Below is a small trained network, with its code and all its weights. Each question gives an input and a target symbol and asks what happens when units are switched off, that is, made to give their printed mean instead of their output.

import numpy as np


def w(rows, s, z=0):
    codes = np.array(rows[::2]) - 128.0
    scale = np.full(codes.shape[1], s)
    scale[-1] = z or s
    return codes * scale


def f(y):
    return np.maximum(y, 0)


def softmax(a):
    e = np.exp(a - a.max(-1, keepdims=True))
    return e / e.sum(-1, keepdims=True)


def log_softmax(a):
    a = a - a.max(-1, keepdims=True)
    return a - np.log(np.exp(a).sum(-1, keepdims=True))


def net(x, mask):
    ids = ['αγδλσφ'.index(c) for c in x.split()]
    T = len(ids)
    res = E[ids] + P[:T]
    u = 0
    for l in range(3):
        r = res
        for j in range(3):
            rows = slice(2 * j, 2 * j + 2)
            q, k, v = (r @ M[l][rows].T for M in (Q, K, V))
            z = softmax(np.where(np.tri(T) > 0, q @ k.T / 2**0.5, -1e9)) @ v
            o = O[l][rows]
            res = res + np.where(mask[u + j], z, o[:, -1]) @ o[:, :-1]
        u += 3
        y = f(res @ A[l][:, :-1].T + A[l][:, -1])
        res = res + np.where(mask[u : u + 4], y, B[l][:, -1]) @ B[l][:, :-1]
        u += 4
    return log_softmax(res[-1] @ U[:, :-1].T + U[:, -1])


Q, K, V, O, A, B = {}, {}, {}, {}, {}, {}
E = w([
[51,168,30,84,109,227,95,114,88,158],'α',
[202,156,117,177,155,197,165,100,208,89],'γ',
[185,212,85,1,79,138,52,114,127,126],'δ',
[59,151,132,162,104,51,139,156,131,193],'λ',
[141,100,84,102,182,165,184,80,215,237],'σ',
[148,141,86,6,172,78,218,75,74,124],'φ',
],0.009)
P = w([
[65,150,51,159,169,137,56,254,160,166],'0',
[166,216,89,148,171,47,115,119,78,166],'1',
[183,210,137,145,124,100,142,82,65,165],'2',
[168,193,153,134,111,114,159,54,79,157],'3',
[145,170,156,128,103,119,163,34,97,154],'4',
[136,154,160,120,111,110,172,40,123,140],'5',
[137,135,141,118,107,98,159,58,124,118],'6',
[141,125,174,112,93,120,186,118,136,130],'7',
[142,121,173,108,74,135,179,134,142,116],'8',
[98,109,149,86,104,106,186,122,175,96],'9',
[100,103,153,70,92,122,178,148,161,70],'10',
[96,97,158,52,99,125,177,150,184,52],'11',
[86,79,160,38,95,135,188,167,173,47],'12',
],0.005)
Q[0] = w([
[125,89,157,137,111,59,87,141,153,94],'L0H0',
[75,45,128,191,134,166,156,128,109,121],'L0H0',
[88,217,125,63,93,140,216,149,159,143],'L0H1',
[78,108,117,150,162,181,161,108,88,6],'L0H1',
[132,159,122,118,79,92,182,100,193,139],'L0H2',
[138,149,130,117,75,115,113,162,118,92],'L0H2',
],0.015)
K[0] = w([
[90,124,182,183,86,51,167,93,120,134],'L0H0',
[206,142,129,140,120,61,18,157,171,220],'L0H0',
[70,92,82,142,177,229,124,241,205,28],'L0H1',
[116,218,34,173,161,151,27,160,87,225],'L0H1',
[101,107,129,107,75,152,111,246,158,102],'L0H2',
[83,119,140,97,105,149,147,114,149,141],'L0H2',
],0.011)
V[0] = w([
[48,154,167,188,89,44,165,132,140,164],'L0H0',
[96,137,142,193,104,123,74,134,66,138],'L0H0',
[101,127,118,75,142,148,184,94,53,123],'L0H1',
[137,196,114,170,156,186,189,137,135,18],'L0H1',
[45,66,104,93,129,140,103,162,123,131],'L0H2',
[189,160,76,116,223,41,102,246,187,144],'L0H2',
],0.012)
O[0] = w([
[138,117,228,113,74,223,109,141,130,91,38],'L0H0',
[138,123,179,162,117,129,36,127,111,164,169],'L0H0',
[120,126,128,62,67,130,167,114,144,170,214],'L0H1',
[149,78,77,184,18,96,104,56,178,128,100],'L0H1',
[191,121,127,154,133,103,99,148,157,204,254],'L0H2',
[174,194,160,254,124,188,173,196,75,90,115],'L0H2',
],0.006,0.0032)
A[0] = w([
[99,111,215,139,89,143,112,138,138,99,102],'L0N0',
[93,89,112,118,109,174,77,198,107,116,3],'L0N1',
[101,77,89,160,172,198,159,130,102,152,154],'L0N2',
[141,127,135,100,123,9,153,109,114,142,118],'L0N3',
],0.014,0.00053)
B[0] = w([
[201,62,115,1,47,178,52,7,93,165,182],'L0N0',
[107,140,132,190,216,28,99,189,214,146,197],'L0N1',
[58,246,227,110,81,143,110,129,175,129,250],'L0N2',
[237,131,133,190,151,220,211,185,90,203,253],'L0N3',
],0.0062,0.004)
Q[1] = w([
[204,120,130,182,82,144,135,112,210,116],'L1H0',
[93,121,133,136,194,90,93,125,59,37],'L1H0',
[153,123,193,89,118,121,174,70,120,100],'L1H1',
[159,66,120,62,128,94,124,119,160,219],'L1H1',
[172,160,117,103,155,145,158,113,162,163],'L1H2',
[125,255,124,91,34,243,167,92,186,238],'L1H2',
],0.017)
K[1] = w([
[144,66,150,97,118,121,177,118,169,68],'L1H0',
[182,148,158,167,132,141,109,117,110,182],'L1H0',
[166,118,147,139,133,115,173,94,141,152],'L1H1',
[126,45,114,72,123,137,147,147,149,94],'L1H1',
[96,147,155,118,133,120,85,147,135,127],'L1H2',
[33,152,133,144,121,164,6,124,110,152],'L1H2',
],0.021)
V[1] = w([
[96,115,147,102,167,102,203,169,3,189],'L1H0',
[2,206,132,107,128,113,63,198,62,64],'L1H0',
[227,127,194,238,189,27,150,245,119,151],'L1H1',
[188,115,140,161,92,99,155,99,88,108],'L1H1',
[217,60,219,148,88,89,138,239,161,91],'L1H2',
[186,140,131,81,119,188,115,150,155,120],'L1H2',
],0.0082)
O[1] = w([
[75,67,143,75,133,89,236,103,118,199,108],'L1H0',
[129,187,165,33,165,76,91,144,70,173,255],'L1H0',
[190,75,61,72,23,249,123,198,44,119,99],'L1H1',
[147,114,130,119,101,179,199,116,161,103,72],'L1H1',
[118,38,129,116,253,217,101,99,105,145,39],'L1H2',
[132,118,123,114,142,175,117,108,127,141,124],'L1H2',
],0.0046,0.0092)
A[1] = w([
[111,146,212,167,186,128,189,222,239,92,8],'L1N0',
[22,92,111,113,168,25,102,56,167,112,97],'L1N1',
[178,118,204,156,220,68,164,111,254,171,119],'L1N2',
[101,114,105,210,105,102,212,127,34,169,111],'L1N3',
],0.0085,0.0011)
B[1] = w([
[155,110,101,131,100,229,155,18,132,158,159],'L1N0',
[233,74,238,110,141,140,128,135,207,131,255],'L1N1',
[167,167,80,79,124,77,73,237,49,61,221],'L1N2',
[157,146,164,153,102,120,130,253,146,104,163],'L1N3',
],0.0059,0.0087)
Q[2] = w([
[150,119,155,168,159,135,190,205,130,62],'L2H0',
[4,150,84,107,72,138,103,71,59,71],'L2H0',
[143,126,117,168,218,79,239,187,101,167],'L2H1',
[156,221,102,213,135,219,133,127,128,66],'L2H1',
[10,26,85,192,147,117,54,146,56,181],'L2H2',
[115,74,69,169,144,61,220,43,78,144],'L2H2',
],0.011)
K[2] = w([
[127,196,77,205,117,143,157,174,74,134],'L2H0',
[237,105,240,100,51,122,87,63,98,133],'L2H0',
[146,151,53,81,157,216,140,149,35,82],'L2H1',
[229,76,94,226,113,141,122,132,188,109],'L2H1',
[197,170,195,90,83,54,169,3,73,108],'L2H2',
[248,154,154,163,98,58,159,149,174,128],'L2H2',
],0.011)
V[2] = w([
[130,169,89,175,120,124,29,138,8,138],'L2H0',
[125,118,153,181,130,106,119,103,113,72],'L2H0',
[121,109,128,93,119,154,119,129,83,200],'L2H1',
[149,51,129,116,193,203,112,108,161,96],'L2H1',
[71,156,126,165,76,106,135,198,198,186],'L2H2',
[54,119,125,153,187,222,145,66,136,171],'L2H2',
],0.011)
O[2] = w([
[152,95,86,73,95,47,137,227,104,51,252],'L2H0',
[166,97,82,150,186,81,179,108,192,152,68],'L2H0',
[108,170,172,94,174,185,140,119,91,155,168],'L2H1',
[111,125,162,190,157,128,24,182,77,100,45],'L2H1',
[111,255,134,192,164,170,93,149,130,78,219],'L2H2',
[165,121,126,105,144,18,130,163,180,193,104],'L2H2',
],0.0053,0.026)
A[2] = w([
[198,61,129,160,102,254,133,132,96,61,3],'L2N0',
[103,68,149,26,85,121,171,68,193,141,225],'L2N1',
[61,26,158,114,116,67,114,97,93,170,83],'L2N2',
[214,215,175,159,168,91,45,114,141,151,127],'L2N3',
],0.0094,0.00052)
B[2] = w([
[59,2,41,178,226,140,230,51,111,95,181],'L2N0',
[236,130,239,159,104,62,129,46,93,189,178],'L2N1',
[233,141,172,81,85,139,141,9,210,234,148],'L2N2',
[49,178,153,232,197,174,50,192,153,90,247],'L2N3',
],0.0047,0.015)
U = w([
[160,198,170,71,101,67,115,146,140,143,237],'α',
[174,68,66,223,121,42,146,83,171,98,49],'γ',
[117,163,66,128,149,142,157,194,83,88,164],'δ',
[133,27,155,90,202,109,119,142,79,180,5],'λ',
[128,162,149,157,163,184,185,32,147,184,61],'σ',
[136,86,88,29,73,107,254,87,76,133,152],'φ',
],0.0031,0.0013)

Each question gives the input, a string of symbols that net reads in full, and the target symbol t.
The units are the heads (2 rows each of Q, K, V and O) and the neurons (one row each of A and B). Each row of codes is followed by its name. A weight is (code - 128) times the scale printed after its matrix; where a second scale follows, it is the last column's (O, A, B and U).
mask holds one flag per unit, layer by layer, with each layer's heads first. A switched-off unit (its flag False) gives its mean, the last column of its rows in O or B, instead of its output. The means were averaged over made-up inputs and are rounded, as every weight is.
A unit's drop is (log p(t) with every unit on - log p(t) with that unit switched off) / (log p(t) with every unit on - log p(t) with every unit switched off).
The circuit of an input: a set's keep is (log p(t) with only the set's units on - log p(t) with every unit switched off) / (log p(t) with every unit on - log p(t) with every unit switched off). Starting from the 12 units with the biggest drops (on a tie, the unit counted first), units are removed one at a time, each time the one whose removal leaves the highest keep (on an exact tie, the one counted first), for as long as the keep stays at least 0.8.
units of the circuit, in order: the units of the circuit, biggest drop first
unit that matters most: the unit with the biggest drop
k most important neurons: the k neurons with the biggest drops, biggest first
top k neurons in layer l: the k neurons of layer l with the biggest drops, biggest first
heads that matter: for each layer, one digit per head in row order, 1 if its drop is at least 0.15 and else 0, layers parted by /
drop when u is switched off: that unit's drop, to one decimal
input α α λ α γ λ, target γ: unit that matters most	L0H1
input φ λ α σ δ φ α σ δ α α φ, target φ: 2 most important neurons	[L0N3 L2N3]
input λ γ α α α λ α α δ α λ α, target λ: units of the circuit, in order	[L0H0 L1H2 L2H2 L0H2]
input γ α α δ α α α δ α λ λ σ, target γ: units of the circuit, in order	[L0H1 L1H0 L2H1]
input σ α α α σ λ λ α σ φ α λ, target σ: 3 most important neurons	[L0N0 L1N1 L0N3]
input φ α λ α α α λ φ φ σ, target σ: units of the circuit, in order	[L2H0 L1H0]
input δ α α γ, target φ: units of the circuit, in order	[L2H2 L2N3 L1H1 L0H2]
input λ λ α α α λ λ λ γ, target λ: units of the circuit, in order	[L0H0 L1H2 L2H2 L0H2]
input λ α δ α λ σ α, target σ: heads that matter	001 / 100 / 100
input δ δ σ α σ σ, target φ: units of the circuit, in order	[L2H2 L2N3]
input α δ α, target φ: 2 most important neurons	[L0N1 L1N1]
input γ α λ α λ δ λ α α γ λ δ γ, target γ: units of the circuit, in order	[L1H0 L2H1 L0H1]
input δ α σ α δ λ, target φ: units of the circuit, in order	[L2H2 L2N3]
input φ α α γ, target σ: unit that matters most	L2H0
input δ γ α λ λ α γ α, target σ: heads that matter	101 / 010 / 100
input γ λ α α σ γ, target γ: units of the circuit, in order	[L1H0 L0H1 L2H1]
input δ λ γ λ α α λ δ α α δ γ φ, target φ: heads that matter	100 / 010 / 001
input λ λ σ, target σ: units of the circuit, in order	[L0H0 L2H0]
input γ δ α λ σ, target γ: units of the circuit, in order	[L0H1 L1H0]
input δ φ λ α σ α σ σ λ, target φ: unit that matters most	L0H0
input φ σ α δ α δ α λ λ δ, target σ: heads that matter	000 / 110 / 100
input δ λ σ σ, target φ: heads that matter	001 / 010 / 001
input δ α α λ α γ α α, target φ: top 2 neurons in layer 0	[L0N0 L0N2]
input λ α α α α γ α δ φ α α σ, target λ: heads that matter	101 / 001 / 011
input λ λ λ, target λ: top 2 neurons in layer 0	[L0N0 L0N1]
input δ δ α α λ σ γ δ, target φ: heads that matter	000 / 011 / 001
input α λ α γ γ λ, target γ: unit that matters most	L1H0
input λ λ α σ δ γ δ φ α α λ, target σ: top 3 neurons in layer 1	[L1N2 L1N1 L1N3]
input λ γ α λ α δ δ, target λ: drop when L0H1 is switched off	0.0
input λ λ λ δ, target λ: drop when L2N0 is switched off	0.1
